Look-ups in named tables: a row name and a column name give one cell, copied from the table.

bon.tsv
	num	depita	zub	zif	tisupo
lusa	49.507	67.542	66.109	75.884	42.287
dar	24.798	39.857	50.136	53.182	36.296
nesamu	39.846	26.243	71.002	84.676	63.585
gupiven	18.191	46.915	19.485	67.747	85.945
pov	64.407	45.777	37.966	35.377	46.652
tikane	42.080	40.245	38.375	40.783	52.100

What is the tisupo of gupiven in bon? 85.945
What is the num of pov in bon? 64.407
What is the num of tikane in bon? 42.080
What is the depita of pov in bon? 45.777
What is the num of nesamu in bon? 39.846
What is the zub of gupiven in bon? 19.485
What is the num of lusa in bon? 49.507
What is the zub of dar in bon? 50.136
What is the num of gupiven in bon? 18.191
What is the zif of lusa in bon? 75.884
What is the depita of gupiven in bon? 46.915
What is the zub of tikane in bon? 38.375
What is the zif of gupiven in bon? 67.747
What is the depita of dar in bon? 39.857
What is the depita of tikane in bon? 40.245
What is the zub of pov in bon? 37.966

zogumo.csv
,mubip,zamo,ponof,tuzivu,maloses,tavo,befirad
reb,-92.9,-36.5,67.9,-18.8,22.6,23.3,-6.6
zabu,-43.4,37.5,-51.3,76.5,14.0,-39.8,-13.4
tepo,1.7,74.0,37.6,39.1,-60.0,-38.3,77.0

What is the zamo of zabu in zogumo? 37.5
What is the befirad of tepo in zogumo? 77.0
What is the ponof of zabu in zogumo? -51.3
What is the maloses of reb in zogumo? 22.6
What is the ponof of tepo in zogumo? 37.6
What is the mubip of zabu in zogumo? -43.4
What is the befirad of reb in zogumo? -6.6
What is the tuzivu of reb in zogumo? -18.8
What is the mubip of tepo in zogumo? 1.7
What is the zamo of tepo in zogumo? 74.0
What is the zamo of reb in zogumo? -36.5
What is the ponof of reb in zogumo? 67.9
What is the tavo of reb in zogumo? 23.3
What is the tavo of zabu in zogumo? -39.8
What is the maloses of tepo in zogumo? -60.0
What is the mubip of reb in zogumo? -92.9
What is the befirad of zabu in zogumo? -13.4

fola =
       gedosu  misut  zubo  vod  peruki  femoveb  galaf  sadaku
depu      107    112   117  190     188      105    134     127
kofa      175    122   130  143     112      195    160     213
sol        77    162   125  133      62      102    134     150
bes       113    176   112  149     104      172    158     112
fabel     177    134   159  117      75      180    173     184

What is the peruki of fabel in fola? 75
What is the gedosu of sol in fola? 77
What is the misut of fabel in fola? 134
What is the galaf of sol in fola? 134
What is the gedosu of kofa in fola? 175
What is the zubo of sol in fola? 125
What is the femoveb of bes in fola? 172
What is the zubo of depu in fola? 117
What is the sadaku of depu in fola? 127
What is the gedosu of bes in fola? 113
What is the zubo of bes in fola? 112
What is the peruki of kofa in fola? 112
What is the sadaku of sol in fola? 150
What is the misut of bes in fola? 176
What is the galaf of fabel in fola? 173
What is the gedosu of depu in fola? 107
What is the zubo of kofa in fola? 130
What is the misut of depu in fola? 112
What is the gedosu of fabel in fola? 177

kamaguv =
        tuzu  bekib  fep  bol  buteb  deg  lavulos
munivi    88    189  112  113    100   79      139
revad    163    116  199   48    216  105      150
pizoga   143    126  131  162    112  131      175

What is the deg of revad in kamaguv?
105
What is the tuzu of pizoga in kamaguv?
143
What is the fep of revad in kamaguv?
199
What is the deg of munivi in kamaguv?
79
What is the bol of revad in kamaguv?
48
What is the tuzu of revad in kamaguv?
163
What is the deg of pizoga in kamaguv?
131
What is the lavulos of pizoga in kamaguv?
175

garod:
|  | gelagop | sokin | zamam | lamo | serebiz | tirenaz | nonug | nug |
|---|---|---|---|---|---|---|---|---|
| gam | 144 | 146 | 146 | 147 | 157 | 150 | 150 | 148 |
| rim | 198 | 227 | 189 | 52 | 25 | 39 | 168 | 225 |
| nogi | 152 | 147 | 135 | 157 | 150 | 148 | 148 | 150 |

lamo of rim = 52
zamam of rim = 189
serebiz of nogi = 150
nug of gam = 148
gelagop of nogi = 152
nonug of rim = 168
zamam of gam = 146
zamam of nogi = 135
tirenaz of rim = 39
sokin of rim = 227
serebiz of gam = 157
nug of rim = 225
nonug of nogi = 148
serebiz of rim = 25
lamo of nogi = 157
gelagop of rim = 198
Row with the largest zamam: rim

nokolor =
	lan	sakag	gam
gukodor	6.4	5.7	5.0
leguv	6.9	2.4	5.1
nid	6.5	4.1	1.9
tasak	3.5	7.4	5.1
guni	5.8	5.5	6.5
balaror	7.3	2.1	4.4
gup	5.5	5.3	5.8
folu	5.8	3.2	4.3
vivitos	5.6	5.9	6.2
tok	2.0	8.4	4.3

sakag of vivitos is 5.9
lan of balaror is 7.3
lan of nid is 6.5
gam of guni is 6.5
lan of leguv is 6.9
lan of gukodor is 6.4
gam of folu is 4.3
gam of leguv is 5.1

Table sanular
           belu    lova     nep     kab     fik     bap     fef   vuzud     tiv
kigub    64.133  41.723  78.205  49.047  53.422  31.960  55.395  59.251  56.697
movud    53.480  57.133  48.132  62.652  49.156  44.173  45.719  74.417  62.855
goroma   56.153  58.686  54.984  52.254  50.687  58.927  46.554  46.534  62.023
mubutep  49.171  46.095  50.578  65.512  26.314  40.415  59.318  54.316  46.716
vafel    61.301  47.236  56.501  53.695  45.241  48.243  76.220  59.815  61.560
paf      71.037  59.753  37.874  52.681  43.232  47.599  47.364  79.528  48.514
gud      25.845  58.481  40.343  59.975  55.333  38.453  53.962  47.901  62.086
nusifat  43.317  50.966  50.672  65.130  47.949  37.802  68.992  53.371  51.775
vur      42.216  49.464  63.123  57.932  55.222  73.164  60.025  50.351  55.874
nefedin  28.633  38.086  53.545  49.893  43.632  55.577  71.693  63.267  68.219
dila     56.467  40.785  70.210  48.939  56.033  20.821  53.184  63.155  63.893
rumufu   53.438  62.801  31.791  42.363  72.167  55.574  34.735  56.968  39.371
nul      41.682  54.474  39.315  50.595  49.666  53.821  49.738  59.659  51.704

vafel, bap: 48.243
paf, fik: 43.232
movud, tiv: 62.855
movud, kab: 62.652
paf, kab: 52.681
vafel, vuzud: 59.815
mubutep, nep: 50.578
nefedin, tiv: 68.219
kigub, lova: 41.723
Row with the largest kab: mubutep

Table nemoro
|  | sut | ret | suruna | zufiron | zumum | birerud | zur | zukisul |
|---|---|---|---|---|---|---|---|---|
| gasod | 14 | 9 | 26 | 26 | 12 | -5 | 15 | 6 |
| kufi | -31 | 58 | -19 | 40 | -31 | 75 | -14 | 90 |
| kuvavo | -26 | 16 | -37 | -21 | -89 | 29 | -41 | -56 |
| nupu | 3 | 53 | -41 | 14 | -33 | 48 | -1 | -15 |
| lezepig | 51 | -5 | 17 | -78 | -16 | 96 | -15 | 87 |

What is the suruna of nupu in nemoro? -41
What is the ret of nupu in nemoro? 53
What is the sut of kufi in nemoro? -31
What is the zukisul of kufi in nemoro? 90
What is the zur of kufi in nemoro? -14
What is the zufiron of kuvavo in nemoro? -21
What is the suruna of kuvavo in nemoro? -37
What is the suruna of kufi in nemoro? -19
What is the zukisul of kuvavo in nemoro? -56
What is the birerud of gasod in nemoro? -5
What is the sut of nupu in nemoro? 3
What is the zufiron of kufi in nemoro? 40
What is the zumum of kuvavo in nemoro? -89
What is the birerud of lezepig in nemoro? 96
What is the zukisul of nupu in nemoro? -15
What is the zukisul of lezepig in nemoro? 87
What is the zufiron of nupu in nemoro? 14

Table sep
         rutum  bazep
sakul     1258   4727
bod      65046  93962
getap    50196  54533
mutazaf  39943  19426
vam      64014  64718
fipi     74674  40326
mubis    51545  97989
zala     22075  27067
birive   78532  91291
seg      47851  28370

What is the bazep of fipi in sep? 40326
What is the bazep of vam in sep? 64718
What is the bazep of sakul in sep? 4727
What is the rutum of mubis in sep? 51545
What is the rutum of seg in sep? 47851
What is the rutum of bod in sep? 65046
What is the bazep of seg in sep? 28370
What is the bazep of mubis in sep? 97989
What is the rutum of mutazaf in sep? 39943
What is the bazep of mutazaf in sep? 19426
What is the rutum of vam in sep? 64014
What is the rutum of birive in sep? 78532
What is the rutum of zala in sep? 22075
What is the bazep of zala in sep? 27067
What is the rutum of getap in sep? 50196
What is the rutum of sakul in sep? 1258

disom =
          badu    sab  fabis
mef      0.588  0.575  0.644
gelil    0.750  0.737  0.574
gatoram  0.570  0.104  0.408
sel      0.625  0.684  0.772
det      0.602  0.800  0.732
giv      0.777  0.750  0.553
nif      0.595  0.677  0.669
lemas    0.765  0.690  0.576
lukes    0.616  0.745  0.720
savalol  0.581  0.528  0.799

badu of nif is 0.595
badu of giv is 0.777
fabis of mef is 0.644
sab of savalol is 0.528
fabis of giv is 0.553
badu of sel is 0.625
badu of lemas is 0.765
fabis of det is 0.732
sab of nif is 0.677
sab of lemas is 0.690
badu of savalol is 0.581
badu of det is 0.602
sab of lukes is 0.745
badu of lukes is 0.616
fabis of sel is 0.772
sab of det is 0.800
Which row has the largest badu? giv

